Each row is followed by its group and then its class within the group.
[  8  -2   5 -13  -2  -5   5  -3  22  14   1  -6  -8   0   3   0 -16 -20
  -2   0  -3   5  -1   3   5   5   7  -1 -11  -3 -38 -19   7 -43 -19  19
  -3  -2  -9 -27   2   4  -6  -5  -4   0   3  11  -6  24  -2  -5  20   6
  -9  -1  -3  21  21 -17 -22   6 -27   7  -3   2 -15 -43] | T/K
[ -7  -2   3  -4   0   9 -15  -5   6 -13  -3  14  -1  -2  -4   3   1   4
   0   7   1 -14  -3  -8  -3  11  -1   1   3 -20  -2   1   4 -10   3 -19
 -11   3   2  26   6  -3   5   2   7   1   3  -7  -3  13  -4  -4  -7  -3
   4   6   5 -15  -3  12  10  -8  20  15  -3 -13   5  11] | R/N
[ -8  -1   4  -8   9  11  -9   0   1   3  -6   3 -10   1   4   4  -5   0
  -8   6   4   1  -1   6   0  22  -2   3  -1 -18   7  -3  -1 -18 -16  -4
   8  -8   4  12  11  -3  13   0  10  -3   5   2  -2   8  -6   6   7  -8
   1  10  -2 -19   3  -2   6  -9   5  31   2 -13   6 -12] | R/V
[  5   7   6 -26   0   2   4   2  -5  14  -1  -7 -15  18   6   4   0 -14
   0  -2  -4   6 -12   5 -10  33  -5   1  -5   2 -14  11  12  -3 -17  11
  15  -2  -6 -24  11   4   7 -17  -7   6  -8   9  -5  -6   4   3  18  -5
 -12   1 -18   5  -1 -20  16 -30  -6   7  -3 -35   2 -43] | U/M
[  6  -7   3 -15 -21  -4   9   1  20   1   9  -7  -1  -6   2   1  -8 -10
  -3   3  -4   3   3  -1  11  -5   4   2  -5  -3 -23 -13   4 -29  -7  12
 -17  -1  -6  -4  -5   1  -5   0   0  -6  -2   3  -2  15   1  -3 -12  10
  -2   1 -13  13  12 -14 -17  12 -15  -5  -1   6 -15 -23] | T/E
[-12   7  -1 -15  -5   8  -3  -3  -9   6  -1  -5  -5  10   2  -2  -1  -6
   0  -3   3   5  -5   4  -9  29   0   1  -1   0  -2   3  10  13  -1   7
   1   1 -12 -12   6  -1   9  -9   0  12  -1   0  -8  -4   8  -5  11  -3
 -12   6  -4  -7  -7 -17  20 -25   3  -4  -2 -22   4 -20] | U/M
[-28  11  -4 -22  -1  18 -14  -1 -15  11  -1   7  -4   0  -1  -5  -5  -2
  -5  -2   6   7  -2   8  -9  29  -1   3   4  -4   7   6  11  30   4   2
  -3   3 -21  15  12  -4   3   4   5  13   2  -3   6   8  12 -13   3   6
  -8  16   0 -10  -9 -17  21 -11  11   4  -4   0   2  19] | U/M
[-18  12  -3 -19  -4   4  -8   1 -17   5   2  -2   4   0  -3   1   0  -2
  -3  -6   2   7 -11   6  -5  25  -5  -1   4  -1   3   7   3  24  12   8
   2   2  -9   4   2  -1  -2   0   2  12  -8   4   0  -6   9  -1   1   4
  -6   2   7  -5  -7  -8  19 -15   2  -8  -9  -4  -1 -10] | U/M
[  0  -5   5  -8   1   6 -13   4  22   0  -7   9   2  10   9  -9  -6 -12
  -2   4   2  -5   3  -7 -10  -4   2   3  -2 -29  -5 -10   3 -43 -27  -7
  -2   1 -11   0  13  -2  12  -1   5   6   8  -1  -5  25  -2  -3   8 -19
  -4   7  -3 -17  10   0   0 -20   6  17  -2 -10   7 -11] | R/N
[-16   5   0  -6   2  11  -6  13   3  -7   1  10  -5  -3   0   1   0   7
  -2   1   2 -10   5  -1  -2   6   0   1   2 -16   6   3   0   2   6  -8
  -7  -3   6  23   1  -2   6   3   7  -4   4   0   6   7   0   3  -8   0
  -3  10   3 -14  -1  11  16  -1  12   1   4  -9   8  21] | R/N
[ -7 -11  -2   1  30  -9   3   5  10  -2  13   5  -5 -26 -11  18   7   1
   0  -2  -8 -13 -18   0  20 -10   2  -8  -5  -5 -15  -2 -20   4  32   3
 -16  -3  25  19 -18   3 -29  -3  10 -10  -5   1   0  -1  -4  13 -17   9
   9 -39  -3  25   5  24  -6   6  -4 -39  -6 -16 -10 -30] | T/K
[-13  -5   1 -12  16  10  -4   4   5   1   0   6  -6  -4   2   7  -3   1
  -8  10  -2  -6   2   7   2  -1  -2  -2   1 -18  11   2  -6 -11   3 -12
   5  -3   6  21   5  -7   5  -3  11  -6   3  -3  -1   9  -1 -10   1   0
   1  -1   2 -18   3   9   6 -14   9  14  -3 -21   5  -2] | R/V
